Here is a tiny trained network, its code and every weight. The questions are about switching its units off for an input and a target symbol, where a switched-off unit gives its printed mean instead of its output.

import numpy as np


def w(rows, s, z=0):
    codes = np.array(rows[::2]) - 128.0
    scale = np.full(codes.shape[1], s)
    scale[-1] = z or s
    return codes * scale


def f(y):
    return y / 2 * (1 + np.tanh(0.7978845608 * (y + 0.044715 * y**3)))


def softmax(a):
    e = np.exp(a - a.max(-1, keepdims=True))
    return e / e.sum(-1, keepdims=True)


def log_softmax(a):
    a = a - a.max(-1, keepdims=True)
    return a - np.log(np.exp(a).sum(-1, keepdims=True))


def net(x, mask):
    ids = ['Δβγζλσω'.index(c) for c in x.split()]
    T = len(ids)
    res = E[ids] + P[:T]
    u = 0
    for l in range(3):
        q, k, v = (res @ M[l].T for M in (Q, K, V))
        z = softmax(np.where(np.tri(T) > 0, q @ k.T / 2**0.5, -1e9)) @ v
        res = res + np.where(mask[u], z, O[l][:, -1]) @ O[l][:, :-1]
        u += 1
        y = f(res @ A[l][:, :-1].T + A[l][:, -1])
        res = res + np.where(mask[u : u + 8], y, B[l][:, -1]) @ B[l][:, :-1]
        u += 8
    return log_softmax(res[-1] @ U[:, :-1].T + U[:, -1])


Q, K, V, O, A, B = {}, {}, {}, {}, {}, {}
E = w([
[81,166,202,178,133,85],'Δ',
[183,73,159,123,38,100],'β',
[94,231,164,114,202,229],'γ',
[115,177,115,30,144,139],'ζ',
[111,76,51,132,99,191],'λ',
[87,89,82,249,181,134],'σ',
[163,39,109,185,78,183],'ω',
],0.016)
P = w([
[48,186,49,154,23,93],'0',
[189,254,49,134,70,128],'1',
[74,174,57,127,57,88],'2',
[197,229,71,126,101,139],'3',
[86,156,78,95,83,107],'4',
[200,197,101,116,125,151],'5',
[100,132,97,78,110,118],'6',
[204,165,126,106,147,167],'7',
[108,108,116,62,136,133],'8',
[208,130,149,96,168,179],'9',
[118,79,136,51,162,145],'10',
[215,100,175,89,190,186],'11',
[120,52,142,52,165,142],'12',
],0.0091)
Q[0] = w([
[105,108,62,137,166,153],'L0H0',
[2,42,60,129,143,46],'L0H0',
],0.021)
K[0] = w([
[107,145,48,159,112,141],'L0H0',
[88,228,149,155,7,76],'L0H0',
],0.018)
V[0] = w([
[141,135,141,111,32,86],'L0H0',
[148,68,74,156,253,89],'L0H0',
],0.0057)
O[0] = w([
[126,165,141,53,137,143,188],'L0H0',
[142,9,4,219,141,17,3],'L0H0',
],0.0044,0.0033)
A[0] = w([
[181,130,178,152,87,67,143],'L0N0',
[106,106,87,120,142,62,4],'L0N1',
[29,113,66,157,145,117,166],'L0N2',
[72,125,95,118,177,119,107],'L0N3',
[186,150,189,251,110,171,150],'L0N4',
[172,134,115,109,138,177,149],'L0N5',
[92,98,177,209,29,122,116],'L0N6',
[160,90,160,79,48,52,124],'L0N7',
],0.011,0.0035)
B[0] = w([
[161,176,189,47,197,255,210],'L0N0',
[132,69,202,170,32,149,100],'L0N1',
[129,241,183,36,171,207,191],'L0N2',
[1,185,209,143,90,101,150],'L0N3',
[244,184,32,153,213,71,248],'L0N4',
[99,90,71,168,179,92,219],'L0N5',
[113,102,45,200,146,25,219],'L0N6',
[9,232,88,204,242,153,254],'L0N7',
],0.0068,0.0044)
Q[1] = w([
[230,139,116,102,126,144],'L1H0',
[129,187,83,168,254,187],'L1H0',
],0.02)
K[1] = w([
[81,126,43,134,225,227],'L1H0',
[153,2,190,62,220,82],'L1H0',
],0.013)
V[1] = w([
[170,81,211,41,189,18],'L1H0',
[126,221,232,254,130,145],'L1H0',
],0.0077)
O[1] = w([
[27,105,82,66,254,97,2],'L1H0',
[97,144,173,219,186,139,185],'L1H0',
],0.0074,0.0053)
A[1] = w([
[238,120,81,133,195,168,51],'L1N0',
[94,165,59,93,114,171,144],'L1N1',
[142,145,125,167,225,123,48],'L1N2',
[135,209,204,14,193,203,74],'L1N3',
[84,85,138,139,99,242,254],'L1N4',
[39,91,199,71,123,170,126],'L1N5',
[149,83,187,228,149,231,68],'L1N6',
[1,113,59,157,110,94,79],'L1N7',
],0.0081,0.0047)
B[1] = w([
[53,96,55,24,36,32,216],'L1N0',
[123,156,123,158,47,114,188],'L1N1',
[53,100,140,187,110,157,208],'L1N2',
[230,89,195,164,213,55,254],'L1N3',
[107,161,15,113,234,134,200],'L1N4',
[52,152,81,107,20,169,164],'L1N5',
[125,66,106,144,5,48,191],'L1N6',
[254,104,212,63,199,50,142],'L1N7',
],0.0097,0.0087)
Q[2] = w([
[148,49,140,132,56,178],'L2H0',
[78,78,253,99,50,167],'L2H0',
],0.017)
K[2] = w([
[89,140,93,186,103,98],'L2H0',
[186,255,136,151,124,85],'L2H0',
],0.018)
V[2] = w([
[149,4,104,151,137,124],'L2H0',
[89,145,51,106,128,207],'L2H0',
],0.011)
O[2] = w([
[169,215,170,142,29,154,105],'L2H0',
[161,104,88,171,66,254,253],'L2H0',
],0.0072,0.0038)
A[2] = w([
[165,66,236,167,202,91,102],'L2N0',
[184,89,120,159,184,45,145],'L2N1',
[69,154,105,123,130,224,51],'L2N2',
[197,37,172,214,89,84,108],'L2N3',
[105,174,138,34,51,86,2],'L2N4',
[166,152,112,61,186,88,127],'L2N5',
[53,246,219,124,149,159,118],'L2N6',
[7,104,102,189,120,120,212],'L2N7',
],0.011,0.0051)
B[2] = w([
[75,79,95,247,213,121,247],'L2N0',
[125,71,148,67,131,141,248],'L2N1',
[156,145,205,139,157,85,185],'L2N2',
[192,66,137,56,229,138,182],'L2N3',
[118,175,197,187,166,164,176],'L2N4',
[134,179,112,38,103,192,200],'L2N5',
[174,70,170,106,55,198,186],'L2N6',
[112,214,145,136,25,125,223],'L2N7',
],0.014,0.015)
U = w([
[50,134,139,150,81,159,79],'Δ',
[56,176,60,119,53,119,253],'β',
[120,144,154,133,133,91,50],'γ',
[57,190,114,58,118,179,149],'ζ',
[127,253,152,173,173,140,144],'λ',
[105,126,202,91,60,41,121],'σ',
[156,86,75,124,35,170,152],'ω',
],0.0064,0.0057)

Each question gives the input, a string of symbols that net reads in full, and the target symbol t.
The units are the heads (2 rows each of Q, K, V and O) and the neurons (one row each of A and B). Each row of codes is followed by its name. A weight is (code - 128) times the scale printed after its matrix; where a second scale follows, it is the last column's (O, A, B and U).
mask holds one flag per unit, layer by layer, with each layer's heads first. A switched-off unit (its flag False) gives its mean, the last column of its rows in O or B, instead of its output. The means were averaged over made-up inputs and are rounded, as every weight is.
A unit's drop is (log p(t) with every unit on - log p(t) with that unit switched off) / (log p(t) with every unit on - log p(t) with every unit switched off).
The circuit of an input: a set's keep is (log p(t) with only the set's units on - log p(t) with every unit switched off) / (log p(t) with every unit on - log p(t) with every unit switched off). Starting from the 12 units with the biggest drops (on a tie, the unit counted first), units are removed one at a time, each time the one whose removal leaves the highest keep (on an exact tie, the one counted first), for as long as the keep stays at least 0.8.
circuit, biggest first: the units of the circuit, biggest drop first
most important unit: the unit with the biggest drop
k most important neurons: the k neurons with the biggest drops, biggest first
k most important neurons of layer l: the k neurons of layer l with the biggest drops, biggest first
input λ λ λ ω σ, target ω: most important unit -> L1N1
input β β Δ ζ, target ζ: circuit, biggest first -> L2N5, L2H0
input β Δ Δ λ λ λ γ λ Δ ζ Δ γ, target ζ: 2 most important neurons -> L1N3, L1N2
input λ λ β β β ζ Δ γ, target ζ: circuit, biggest first -> L1H0, L2N5, L1N3, L2N1
input σ γ β β γ, target γ: 2 most important neurons -> L1N3, L0N7
input β β γ β, target σ: circuit, biggest first -> L1H0, L1N6, L2H0
input γ γ β λ σ γ γ σ λ σ β σ, target β: circuit, biggest first -> L1N0, L2N7, L0N4
input Δ β λ β ζ β Δ γ Δ β, target σ: circuit, biggest first -> L1N6, L1H0, L2H0
input Δ σ γ σ σ ζ, target β: circuit, biggest first -> L0H0, L0N0, L2N3
input Δ Δ Δ γ γ γ Δ ζ Δ Δ Δ β λ, target λ: circuit, biggest first -> L2N2, L1N4, L2H0, L2N1
input β β Δ σ σ β γ β β σ, target β: 3 most important neurons of layer 1 -> L1N3, L1N0, L1N2
input λ ω σ ζ γ λ β γ β, target λ: 2 most important neurons -> L0N7, L1N0
input σ λ λ ω σ ζ, target λ: circuit, biggest first -> L2N4, L2H0, L1N1
input σ γ β Δ ω λ β Δ λ β σ ζ, target β: 4 most important neurons of layer 0 -> L0N0, L0N2, L0N7, L0N4
input β ζ γ ω λ ζ, target λ: 2 most important neurons -> L1N0, L0N2
input λ σ β, target λ: most important neuron -> L2N2
input Δ ω Δ ζ σ λ β Δ γ ζ λ ζ, target ω: 3 most important neurons of layer 0 -> L0N7, L0N4, L0N0
input σ γ β β β β γ, target γ: circuit, biggest first -> L1N3, L2N1
input γ β Δ Δ, target γ: 4 most important neurons -> L2N0, L0N5, L0N7, L0N0
input Δ γ γ Δ, target σ: 4 most important neurons of layer 0 -> L0N4, L0N5, L0N7, L0N2
input Δ β σ γ β β ω β Δ β β β, target γ: circuit, biggest first -> L1N3, L0N0, L2N0, L2N3
input γ Δ Δ γ γ, target Δ: 2 most important neurons of layer 1 -> L1N3, L1N0
input β σ Δ γ γ Δ, target σ: most important unit -> L0N4
input γ λ σ λ Δ ζ Δ γ β β σ, target Δ: 2 most important neurons -> L0N3, L1N0
input Δ ζ γ Δ λ γ Δ σ β, target Δ: 3 most important neurons -> L0N7, L1N7, L1N1
input β γ ζ ζ σ Δ, target β: 3 most important neurons -> L0N4, L0N0, L1N2
input β γ σ λ λ γ, target ω: most important unit -> L2H0
input ω γ β λ β ζ ζ Δ Δ, target Δ: 2 most important neurons -> L2N0, L0N7
input β Δ λ γ, target ω: 2 most important neurons of layer 0 -> L0N7, L0N6
input γ ζ λ β β γ γ σ β σ ζ Δ σ, target Δ: 3 most important neurons of layer 0 -> L0N7, L0N3, L0N2
